After every row comes one of two labels: whether the row has a hidden trait. Each part has its own trait and labels.
(in the rows, 100 means zero)
135 115 200 103  18  59  91  49 101 141  54 164  87  67  90  32  50 100  79  91  57 124  64 132 152 102 145 134 144 131 145 113  96  35 138  91  82  87  99 : livu
 91  97  92 100 103 106  95 102 101 102  83 104  93 109 102 107 117  92 102  97 103 103 100 105  99  97  98 101 105  95  99  95  96  91  97  97  99 102  99 : livu
 85  96  59  94 121 107 100 121 102  95  94  77  87 122 108 117 120  91 111  98 108 100 109 106  93  97  92  94  93  86  88  95  99 113  86 101 106 103  97 : livu
 92  98  84 103 101 106  96  98 101  98  80 112  91 110 100  95 104  95 101  96  98 105 101 106 104 101 101 100 115  86 101  97  96  88 100  99  97 100 101 : livu
 90  96 148  74  88  97  91  95 102  91  50 142  71 131 101  79 142  65  98  95  92 109 116 105 104 107  98 100 117 114 120  91  92  60 119  82  83 104  87 : livu
104 101 162  84  66  93  92  79 101 107  57 145  76 109  93  66 109  81  89  95  87 113 102 110 114 106 109 110 126 118 122  98  95  51 125  87  83  98  93 : livu
 83  86 112  79  98  90  85 103 105  75  31 141  55 154 106  93 159  51 101  95 105 114 116 109  84 106  88  90 114 103 110  84  90  50 112  74  84 106  88 : livu
 90  95  28 149 119 119  98  99  99 124 114  72 110  75  98 122  79 145 101 100 104 102  61 109 100  96 105 105 123  70  83 101  98 109  81 113 114  96 124 : Buzi
 68  89  39  98 147 130  97 126 101  84  98  76  83 139 110 127 156  90 114  99 119 100 118 100  84  98  81  85  98  80  79  84  93 105  75  99 104 108  94 : livu
 83  94  95  96 117 123  96 101  99 103  72 121  86 115  98 103 145  96 100  96 100 108 105 102 105 103  97  98 122  90 103  92  91  81 102  94  95 102  97 : livu
 79  94  39 124 123 106  94 108 102 108  93  86  91 105 103 116 107 110 104  98 109 104  86 108  93  96  99  98 113  75  86  95  97 102  82 101 108 100 110 : Buzi
 83  87  93  99 111 111  90 101 101  83  69 141  72 129  97 108 140  78  96  98 108 103 108  97  75 106  88  93 112  97 101  90  95  64 101  88  90 106  98 : livu
 82  97  52 127 124 117  98 103  99 119  98  90 101  93  98 106 114 120 102  98 101 108  81 110 104  98 104 104 123  81  91  98  94  86  86 107 104  98 108 : Buzi
 90 103  67 114 117 107 103 110 100 121 113  77 108  91 104 107  90 120 108  99  99 103  89 109 111  94 106 103 111  83  92 102 101 124  87 109 107  96 106 : Buzi
 82  93  74 105 117 111  93 108 101 100  73 106  79 122 102 106 127  93 103  97 105 107 101 109  95 100  98  98 115  87  95  92  94  81  92  94 100 103 101 : Buzi
 94  95  76 136 108 109  93  94  99 118  83 111  97  86  93 103  94 124  96  98  99 107  70 106 104  97 108 108 132  85  98 100  96  85 105 103 105  97 115 : Buzi
 87  90  95 113 101 111  89  86 100 102  64 132  80 114  95  94 124  94  92  96 100 107  91 105  96 105  99 103 131  97 102  93  92  67 105  91  93 102 104 : livu
 80  90  54 121 126 117  96 110 100 104  94  94  93 104 103 117 122 106 105  98 108 104  90 107  94  98  92  96 115  82  88  94  94 121  83 103 107 101 107 : Buzi
 98 103 141  69  97  94  98 103 102  96  80 108  85 118 106  85 122  82 105  97  94  99 120 103 105 101 100  96  96 110 107  96  99  89 107  92  94 103  90 : Buzi
110 108 115  90  78  79 101  98 102 116  92 100 100  86 104  80  80  99 103  96  87 104  92 117 128  96 115 112 102 109 110 105 103  97 106 103  99  94  95 : livu
 76  87  74  98 125 126  91 109 100  85  64 122  76 133  98 110 154  79  99  97 110 104 111  96  79 106  84  90 119  92  96  87  91  66  99  90  90 106  99 : Buzi

New part:
 98 100 107 106 110 116  99 105  90  99 107 105  99  98 118 107  94  90 108  76 114  89  86  90  87 114 102 105 101 113  88 106 192  93  80 111  93 100 104  69  96  96  90  89  95  99 104 104  91 115  77 114 111  87  95  93  82 101  99 100 105  92 100  87 104 108 109 104  97 110 137 105 123 100 110  98 100 105 131  77 108 101 104 117 107  96  92 104  84 102  91 104 123 103  92  99  94 107 : <66>
108  96  99 104  80 109 111  92  94  96 103  92 109 102 112  99 124  93 113  72  94  82  78 131  85 113 106 112 119 115 102 105 188  86  82 104  93  94 104  81  93  97  98  93 122 101 108 111 119 103  87 114 115  94 106  89  87  70  99  99 105 111 109 102 107 101 102 106 116 102 149 105  98  94 111 100 121  91 143  98 110  82  85 113 106  92  78 108  94  99  75 105 115 101 100  99 103  99 : <66>
112 121 106 100  78 108  89  99  92  87  92  97 105  92 126  56 106 100  92  77 131  79  85 116  99  96 110  95 105  91  82 113 120 105  48 109  96 100 108  63 108 112  74 102 109 124 108 104 104  89  87 120 117  67 110 105  82 140  91 107 123  85  86 119  95 119 101  99 103 125 100 103 173  90 106 112 106 104 113  87  90  93 147  89  99 123  83 113 101  99  91  88 128  92  98  96  78  84 : <77>
109 121 108 103  94 118  91 101  82  88  98 100 103  88 141  53  96 101 102  73 132  57  85 107  95  93 108  95 100  92  78 108 119 104  49 108  97  96 101  53 111 107  72  96  95 121 106 105  90  91  79 114 112  77 108 105  80 152  93 104 126  77  84 104  95 122  93  97 100 135 100 103 154 100 109 106  90 108 110  87  94  99 145  94 105 124  86 107  99 101  90  93 140  98  96  95  77  89 : <66>
119 104 102 103  96 125 102 101  87  97 103 100 102  94 135  88  98  91 108  77 105  78  88 110  87 109 105 110 107 115  94 109 172  89  81 110  93 100  94  75  98  96  83  97 115  98 103 110 104 101  84 112 111  91 102  93  75  97  98  99 114  96  97  97 101 110 101 101 108 108 147 105 123 106 113 103 108  99 132  92 109  92  99 110 108  92  85 103  87  99  82 107 121  99  93  98  91 102 : <66>
 91  98  97  96 112  90 102 103 107 105  99 103  97 104  83 109 102 102  96 116 105 123 105  87 110 103  96  95  99  94 103  98  56 103 110  89 107 111 107 120 104 101 109 106  98  89  97  91  90 107 111  94  92 106  93 102 115  98 105 103 101 105 102 102  98  87 102 100  91  95  76 100 102  96  92  97  96 101  99  96  97 105  97  95 101 106 112  95 107 100 106  86  90 106 100 100 110 103 : <77>
100  95  87  93  93  81 107 102 120 108  89 100 102 109  62 106 115 105  92 128 107 131 101 115 113 102 101  97 126  99 109 104  55 102 117  89 112 126 115 130 100 104 117 117 134  80 102  93 109 104 119 102  97 103  98  98 128  74 106 107 106 123 106 127 102  82 107 102  98  89  73 103 108  90  90 102 121  99 117  92  98  91  91  91  93  98 110  99 113  95  97  83  75 101  96 102 118  99 : <77>
 87  96  98  95 109  83  99 101 110 105  98 103  96 104  73 109  99 106  94 125 102 125 112  88 113  98  95  89  96  89 105  98  38 109 105  88 108 112 107 119 105 102 115 107  92  91  96  88  90 106 115  91  90 109  93 104 120  94 105 103  93 105 103 104  96  88 101  99  90  95  66  99  80  94  86  97  97 100  85 100  95 106  96  93  97 106 117  95 108 100 115  90  91 103 102 101 113 102 : <77>
 81  89  88  97  99  75 110 100 123 108  92  99 105 115   0 133 124 104  99 127 101 136  90 112 110 115 100  99 133 104 110 101  68 104 116  88 110 124 129 122  95 100 124 107 117  77 107  90 107 121 110 106 102  95  91  90 132  60 104 107 102 127 120 120 110  78 116 107 100  89  87 105 118  78  90  96 124  98 132  87 103  86  85 102  93  97 105 103 112  97  93  78  74 106  97 102 126 104 : <77>

Next part:
 79 113  39  96  91  99 120  95 106  83  98  84 110 104  93  89  89 109  81  63 106  85 104  84  87  92  96 103  94 120 : vizuk
 64  99  85  80  92  92 100  88 124  79  81  90 108 112  92  83  91 115  95  83  58  88 114  92  62 105 107 104  66 114 : vizuk
 61 141 171 101  77 105 107  97  91  97  87  98  96 114 103  96 106 103 100 111 116  90 102 105 112  87  86  72  99 107 : vizuk
 83  77  41  89 105  94 117  99 118  87 106  88 107  98  95  88  87 105  72  60  91  84  99  93  81 106 105 124  82 114 : feve
 81  80  45  80  99  90 109  95 125  82  95  84 108 104  91  85  82 108  78  55  79  93 104  94  77 110 104 121  72 116 : feve
 68 127 144  96  80  98 102  97  94 108  84 102  94 110 105  91 109 103  98 101  91 104  97 121 107 102  93  84  76  97 : vizuk
111  38  91 104 105 101 108 103 102 111 104 111  96  80 108  94  84  99  67  74 120  95  84 105  86 126 103 134 101 104 : vizuk
 92  91  46  83  94  93 125  93 109  91 106  83  99  98  97  84  83 105  66  59 104 101  99 101  99 109 101 115  83 114 : feve
 45 149  69  76  62  97 135  80  92  90  90  79  92 123 101  81  99 105  69  84 123 132 110 108  99 106  93  79  48 117 : vizuk
107 111 184 121  90 105  92 105  77 125  85 121  92  87 110 112 124  88 120 133 102 102  86 121 137  98  96  84 106  84 : vizuk
 82  83  38  90 108  96 115 102 120  83 108  89 110  96  93  90  81 110  79  57  96  76 101  83  81 100 101 121  97 116 : feve
 50 148  55  75  70  97 125  80 103  88  85  84  94 121  97  81  95 108  72  75 109 122 111 100  92 107  94  85  52 113 : vizuk
 98  57  92 112 105 104 106 104  95 102  95 105 100  83 101  95  92 104  72  82 120  77  88  99  85 107 101 128 116 100 : feve
 46 128  77  86  87  99 116  90 106  81  86  86 108 114  95  81  98 107  88  80 101  93 109  91  87  95  96  95  79 114 : vizuk
 89  52  60  82 107  93 110 101 117  92 108 105 109  92 101  92  82 100  76  67  93  78  90  97  69 118 107 133  75 110 : vizuk
105 102 182 126  93 105  87 109  77 124  85 117  97  91 107 112 121  88 118 135 113  90  88 111 121  90  92  85 111  86 : feve
 97 137 140  99  75 101 108  92  76 115  93  91  79 108 105 103 119 101  99 130 112 129 101 124 141  96  90  58 101  94 : vizuk
 57 121  87 104  89 102 106  98  97  88  83  96 109  99 100  91  99 107  87  87 114  80  96  90  90  93  94 101 108 109 : vizuk
 86  73  56 110 106 104 112 104 100  95 104  96 103  87  96  89  86 107  77  74 123  75  93  86  80  93  98 126 117 108 : feve
 51 136 108  75  69  93 121  82 105  94  83  88  98 120 100  83  97 106  73  77  93 125 107 109  89 113  98  84  41 111 : vizuk
104 114 178 128  90 109  98 112  72 123  90 116  91  91 113 117 122  88 115 134 125  83  84 111 134  91  91  89 117  87 : feve
 98 105 160 120  84 103  99 103  84 123  89 116  90 102 107 109 121  90 107 119 117  86  88 111 118  99  87 100  95  91 : vizuk
 76  82  66  90  91  95 121  95 107  91 100  87 103  94  99  86  90 106  70  63 104  95  95 102  91 113 105 113  79 110 : feve
 83  69  98  91  99  93 111  96 113 100  94  99 103  94 102  87  91 105  78  75  89 100  93 111  82 115 109 122  76 105 : feve
 67 137 104  96  75 103 112  98  82 106  92  96  87 110 105  96 108 100  92 115 123 102  98 119 117  95  87  74  89 101 : vizuk
 35 150  60  95  88 106 108  93 110  73  74  90 117 113  88  87 103 113 101  82 107  66 119  63  64  74  91  95  99 115 : vizuk
 93  72  62 106 107 103 111 101  98  97  97  97 103  91 101  92  87 105  71  79 117  80  93  99  89 110  99 119 102 107 : feve
 48 119 115 105  90 105 103 107  98  86  76 102 114 103 100  96 107 113 119  94 100  59 103  87  82  82  93  90 109 102 : vizuk
 61 154 112  92  79 103 104  89  83  94  92  91  93 116 102  99 112 108 105 124 106 113 105 112 114  75  93  64 101  99 : vizuk
 49 146 116  84  77  98 107  86  97  90  80  94 100 115 101  85  98 107  98 107  99 108 106 111  93  97  95  69  69 105 : vizuk
100  94 116 118  98 102 104 106  85 112  94 107  94 101 105 104 101  95  83 107 131  82  90 101 106  96  81 106 112 101 : feve
 93  84 133 110  83  99 100 102  91 122  94 108  88  98 107  99  98  94  81 101 119 104  85 119 108 118  91 106  81  98 : feve
120  35 131 116 104  97  90 110 102 120  91 114  98  82 104  95  95 100  93  90  96  73  86 110  96 117 102 134 112  92 : feve
 82  82  98  84 101  91 108  99 126  80  96  92 112  97  94  89  87 106  86  75  68  89 101  93  74 112 106 122  71 111 : feve
 61 149 117 109  86 107 101  98  81  85  84  95 102 112  98  98 115 112 112 118 110  78 108  97 102  74  89  64 117 101 : vizuk
 81 186 147 107  79 101 101 101  93 113  81 108  94 105 105  99 109  98 101 113 112  93  94 112 110 101  88  86  90 100 : vizuk
 47 158 120  90  82  97 105  88  95  80  75  94 102 123  99  86 108 110 102 115  86 111 111 112  86  91  97  63  76 107 : vizuk
